Here is a tiny trained network, its code and every weight. The questions are about switching its units off for an input and a class, where a switched-off unit gives its printed mean instead of its output.

import numpy as np


def w(rows, s, z=0):
    codes = np.array(rows[::2]) - 128.0
    scale = np.full(codes.shape[1], s)
    scale[-1] = z or s
    return codes * scale


def f(y):
    return np.maximum(y, 0)


def log_softmax(a):
    a = a - a.max(-1, keepdims=True)
    return a - np.log(np.exp(a).sum(-1, keepdims=True))


def net(x, mask):
    res = np.array(x, float).reshape(1, 6) / 4 @ E
    y = f(res @ A[0][:, :-1].T + A[0][:, -1])
    res = res + np.where(mask, y, B[0][:, -1]) @ B[0][:, :-1]
    return log_softmax(res[-1] @ U[:, :-1].T + U[:, -1])


A, B = {}, {}
E = w([
[163,161,153,15,98,214,1,107,205],'x0',
[118,125,130,142,136,132,120,113,124],'x1',
[44,172,190,52,206,56,92,157,200],'x2',
[149,141,152,88,114,118,150,109,102],'x3',
[80,5,226,134,32,127,138,142,178],'x4',
[129,125,133,126,132,127,126,126,123],'x5',
],0.0092)
A[0] = w([
[217,196,22,174,153,222,149,110,82,167],'neuron 1',
[112,132,123,194,143,27,253,163,104,254],'neuron 2',
[104,249,135,94,246,95,75,117,197,150],'neuron 3',
[137,159,154,84,86,231,45,102,169,190],'neuron 4',
[43,115,219,142,132,71,137,138,218,134],'neuron 5',
[132,79,143,154,59,194,169,100,139,125],'neuron 6',
[163,12,84,160,47,95,154,140,90,194],'neuron 7',
],0.008,0.0064)
B[0] = w([
[32,50,172,57,131,59,109,237,3,232],'neuron 1',
[44,158,67,133,142,44,209,13,144,251],'neuron 2',
[213,153,55,100,168,83,73,142,99,235],'neuron 3',
[178,61,227,136,75,171,75,200,80,230],'neuron 4',
[16,93,100,66,114,130,61,122,76,201],'neuron 5',
[167,169,168,227,60,158,219,93,200,180],'neuron 6',
[105,105,101,164,27,115,255,95,151,212],'neuron 7',
],0.0085,0.014)
U = w([
[71,87,131,77,115,64,159,107,72,247],'0',
[122,67,177,46,90,163,119,197,75,236],'1',
[142,243,83,117,241,76,173,74,127,92],'2',
[254,156,111,66,134,117,72,128,112,3],'3',
[164,129,121,188,75,120,188,59,180,12],'4',
[211,115,193,156,44,251,156,138,166,32],'5',
],0.009,0.0021)

Each question gives the input, the list of numbers given to net, and the class t.
The units are the neurons (one row each of A and B). Each row of codes is followed by its name. A weight is (code - 128) times the scale printed after its matrix; where a second scale follows, it is the last column's (A, B and U).
mask holds one flag per neuron, in row order. A switched-off neuron (its flag False) gives its mean, the last column of its row in B, instead of its output. The means were averaged over made-up inputs and are rounded, as every weight is.
A unit's drop is (log p(t) with every unit on - log p(t) with that unit switched off) / (log p(t) with every unit on - log p(t) with every unit switched off).
The circuit of an input: a set's keep is (log p(t) with only the set's units on - log p(t) with every unit switched off) / (log p(t) with every unit on - log p(t) with every unit switched off). Starting from all 7 units, units are removed one at a time, each time the one whose removal leaves the highest keep (on an exact tie, the one counted first), for as long as the keep stays at least 0.8.
circuit, biggest first: the units of the circuit, biggest drop first
k most important neurons: the k neurons with the biggest drops, biggest first
drop when u is switched off: that unit's drop, to one decimal
input [4,-7,6,3,-3,-7], class 3: most important neuron -> (neuron 3)
input [2,0,5,0,-5,7], class 3: circuit, biggest first -> (neuron 2; neuron 3)
input [-4,8,8,5,0,6], class 2: 2 most important neurons -> (neuron 1; neuron 4)
input [1,-7,5,-8,0,6], class 3: circuit, biggest first -> (neuron 1; neuron 3; neuron 2)
input [-8,0,3,2,0,0], class 2: circuit, biggest first -> (neuron 1; neuron 2)
input [1,-2,-5,-5,-4,1], class 1: 2 most important neurons -> (neuron 2; neuron 1)
input [-8,2,-1,3,8,4], class 4: 3 most important neurons -> (neuron 1; neuron 6; neuron 7)
input [-4,7,-7,-3,2,-5], class 4: 2 most important neurons -> (neuron 6; neuron 7)
input [1,-8,-4,7,-5,2], class 1: 3 most important neurons -> (neuron 2; neuron 1; neuron 7)
input [3,7,1,-7,-7,-6], class 3: 2 most important neurons -> (neuron 3; neuron 5)
input [7,-1,4,1,-1,-4], class 3: 2 most important neurons -> (neuron 3; neuron 1)
input [1,-8,-1,-3,8,5], class 5: circuit, biggest first -> (neuron 2; neuron 1)
input [-1,5,5,7,-2,1], class 2: 2 most important neurons -> (neuron 1; neuron 4)
input [4,2,6,-5,-3,-8], class 3: circuit, biggest first -> (neuron 3)
input [-7,3,-1,3,8,-2], class 4: 2 most important neurons -> (neuron 1; neuron 6)
input [-8,7,2,5,-1,5], class 2: 3 most important neurons -> (neuron 1; neuron 2; neuron 4)
input [1,-1,7,-1,2,-2], class 1: 3 most important neurons -> (neuron 2; neuron 5; neuron 7)
input [5,1,-1,-4,5,-3], class 5: 2 most important neurons -> (neuron 1; neuron 6)
input [-7,0,2,-5,-4,-8], class 2: drop when neuron 4 is switched off -> 0.2
input [5,3,-3,-2,-6,-2], class 1: drop when neuron 1 is switched off -> 0.7
input [2,-1,2,1,3,-6], class 1: drop when neuron 2 is switched off -> 0.6
input [0,8,6,-8,0,-2], class 2: circuit, biggest first -> (neuron 1)
